[[114 121 134]
 [119 139 120]
 [105 127 130]
 [134 116 138]]
->
[[114 121]
 [119 139]
 [105 127]]

[[152 129]
 [124 111]
 [156 115]
 [141 144]]
->
[[152 129]
 [124 111]
 [156 115]]

[[141 127 126]
 [103 139 133]
 [117 131 133]]
->
[[141 127]
 [103 139]
 [117 131]]

[[145 145 149 106]
 [121 153 156 117]
 [114 139 142 148]
 [111 112 117 148]]
->
[[145 145]
 [121 153]
 [114 139]]

[[149 117 152]
 [126 117 114]
 [126 103 132]]
->
[[149 117]
 [126 117]
 [126 103]]

[[121 127 128 113 132]
 [123 130 138 136 130]
 [155 140 119 110 147]]
->
[[121 127]
 [123 130]
 [155 140]]
---
[[123 131 127 141 130 130 128 130 123 133 134 135]
 [132 119 133 131 131 125 122 125 126 133 132 132]
 [129 121 148 121 125 126 123 122 128 123 128 135]
 [119 137 107 121 130 134 132 123 130 128 127 127]
 [131 130 136 117 125 127 129 131 127 124 131 125]
 [134 116 127 133 129 127 121 140 128 130 125 130]
 [124 130 113 141 133 128 134 136 127 131 136 127]
 [126 119 133 137 127 129 117 128 129 127 132 128]]
->
[[135 134 133 123 130 128 130 130 141 127 131 123]
 [132 132 133 126 125 122 125 131 131 133 119 132]
 [135 128 123 128 122 123 126 125 121 148 121 129]
 [127 127 128 130 123 132 134 130 121 107 137 119]
 [125 131 124 127 131 129 127 125 117 136 130 131]
 [130 125 130 128 140 121 127 129 133 127 116 134]
 [127 136 131 127 136 134 128 133 141 113 130 124]
 [128 132 127 129 128 117 129 127 137 133 119 126]]

[[152 123 111 121 134 110 144]
 [147 123 114 122 133 111 141]
 [151 123 112 121 134 110 143]
 [149 123 113 122 133 110 142]
 [148 123 114 122 133 111 142]
 [151 123 112 121 134 110 143]
 [150 123 113 122 133 110 143]
 [147 123 115 122 133 111 141]]
->
[[144 110 134 121 111 123 152]
 [141 111 133 122 114 123 147]
 [143 110 134 121 112 123 151]
 [142 110 133 122 113 123 149]
 [142 111 133 122 114 123 148]
 [143 110 134 121 112 123 151]
 [143 110 133 122 113 123 150]
 [141 111 133 122 115 123 147]]

[[121 119 136]
 [108 131 150]
 [126 110 122]
 [118 117 138]]
->
[[136 119 121]
 [150 131 108]
 [122 110 126]
 [138 117 118]]

[[134 128 131 147 132 128 120 126 117 142]
 [134 130 130 152 131 134 119 125 120 140]
 [124 129 127 124 119 123 128 116 118 135]
 [121 128 127 126 121 126 133 113 116 135]
 [133 126 129 149 132 134 119 126 119 140]
 [120 127 125 126 117 125 130 116 115 135]
 [123 126 127 130 117 125 127 119 110 139]]
->
[[142 117 126 120 128 132 147 131 128 134]
 [140 120 125 119 134 131 152 130 130 134]
 [135 118 116 128 123 119 124 127 129 124]
 [135 116 113 133 126 121 126 127 128 121]
 [140 119 126 119 134 132 149 129 126 133]
 [135 115 116 130 125 117 126 125 127 120]
 [139 110 119 127 125 117 130 127 126 123]]

[[122 109 133 109 140 122 118 113]
 [147 138 110 134 118 146 154 120]]
->
[[113 118 122 140 109 133 109 122]
 [120 154 146 118 134 110 138 147]]

[[144 141 123 128 114]
 [132 151 122 141 116]
 [123 138 126 137 126]
 [114 127 132 136 138]
 [144 139 123 127 115]
 [144 137 124 126 117]
 [131 150 122 140 116]
 [144 130 128 123 123]
 [144 139 123 127 115]
 [144 131 127 123 122]]
->
[[114 128 123 141 144]
 [116 141 122 151 132]
 [126 137 126 138 123]
 [138 136 132 127 114]
 [115 127 123 139 144]
 [117 126 124 137 144]
 [116 140 122 150 131]
 [123 123 128 130 144]
 [115 127 123 139 144]
 [122 123 127 131 144]]
